[124 128 114 103 122 108] => 108
[111 138  99 139] => 139
[150 113 111 151 114] => 114
[143 148  99 104 114 140 140] => 140
[119 114 137 126 103 127] => 127
[135 115 145  98 136 132] => 132
[132 124 127 153] => 153
---
[[125 157 145 116 138 103]
 [118 142 140 100 142 106]
 [121 127 132 102 142 117]] ans = 138

[[138 106 130 127]
 [138 113 126 124]
 [136 107 136 131]] ans = 130

[[118 107 139 127 121 121 123]
 [129 124 132 131 125 127 130]
 [129 127 123 115 102 142 128]] ans = 121

[[140 119 144 152]
 [116 137 111 103]
 [145 115 149 152]] ans = 144

[[144 123 138 121]
 [147 109 151 106]
 [135 113 139 119]] ans = 138

[[129 142 127 153 126 134]
 [135 109 128 119 128 120]
 [125  98 126 140 138 127]] ans = 126

[[113 137 127 116 119 148 123]
 [151 120 125 134 141 109 133]
 [134 132 144 139 110 126 115]] ans = 148

[[125 101 143 130 142]
 [125 103  99 129 155]
 [116 104 141 140 151]] ans = 130
---
[[140 128 109 121 125 105 125]
 [139 124 136 135 120 139 110]
 [122 130 127 129 131 126 136]]
110

[[129 135 133 108 100 131 124]
 [125 134 132 121 121 129 128]
 [137 129 133 125 117 132 125]]
128

[[122 153 142 119]
 [144 126 136 126]
 [135 131 124 101]]
126

[[154 105 143 142 115 138]
 [148 132 129 121 155 148]
 [112 128 127 134 103 113]]
148

[[132 129 120 154]
 [131 128 126 141]
 [130 129 119 142]]
141

[[130 126 129 127 106 126]
 [129 126 128 127 125 126]
 [130 126 129 129 129 125]]
126

[[102 151 111 149 109 132]
 [151 128 140 119 148 124]
 [144 119 152 128 124 145]]
124

[[117 100 140  99]
 [140 141 127 127]
 [137 131 143 101]]
127

[[125 126 125 134 127 129]
 [131 131 133 121 130 128]
 [139 136 143 106 133 127]]
128
---
147,129,123,128,123,123,128
119,122,131,123,125,125,135
121,127,129,102,116,127,138
value 123

132,148,122,99,101,149,104
101,99,100,107,115,156,121
125,116,149,103,120,143,114
value 149

103,130,120,117,132,128
118,130,120,117,132,139
125,130,128,143,112,128
value 132

128,134,118,140,112,130
129,108,119,137,143,127
131,156,124,101,129,154
value 112

135,109,152,126,127
149,142,139,140,123
144,139,154,147,118
value 126

109,149,122,147,111
129,150,138,149,114
115,135,124,129,149
value 147

125,122,132,134,127,135
125,126,124,129,128,127
132,143,141,100,133,133
value 127

108,137,100,135,116,135
146,135,149,156,139,124
114,121,114,139,125,111
value 116
---
140,120,114,125,136,146,130
152,105,110,106,107,114,145
139,110,115,109,133,150,145
-> 146

104,131,113,107
98,122,107,107
143,151,144,128
-> 113

128,104,133,132,128,132,126
146,108,129,111,109,129,120
120,117,140,120,125,129,145
-> 132

100,100,100,99,149
99,103,102,99,148
100,101,100,99,146
-> 99

129,121,154,138
140,146,143,140
144,115,114,117
-> 154

112,121,121,119,120,135
100,135,139,133,127,133
128,136,120,135,124,123
-> 120

132,123,99,120,125,125
113,131,119,142,122,132
121,118,108,124,121,105
-> 125

111,124,141,108
112,124,142,103
117,129,137,113
-> 141

131,131,128,138,121
118,123,127,105,145
124,126,129,116,138
-> 138
---
[[138 119 128 109]
 [156 124 148 108]] ==> 128

[147 141 136 128 156 123 112] ==> 123

[108 140 152 142 156 115] ==> 156

[125 100 133 128 139 140 103] ==> 140

[[102 150 108 105]
 [149 106 113 144]] ==> 108

[143 135 120 107 144] ==> 107

[157 126 123 118 138 122] ==> 138

[122 115 134 101 134] ==> 101

[[122 139 131 131 121]
 [125 123 139 107 111]] ==> 131

[137 153 119 126 136 119 126] ==> 119
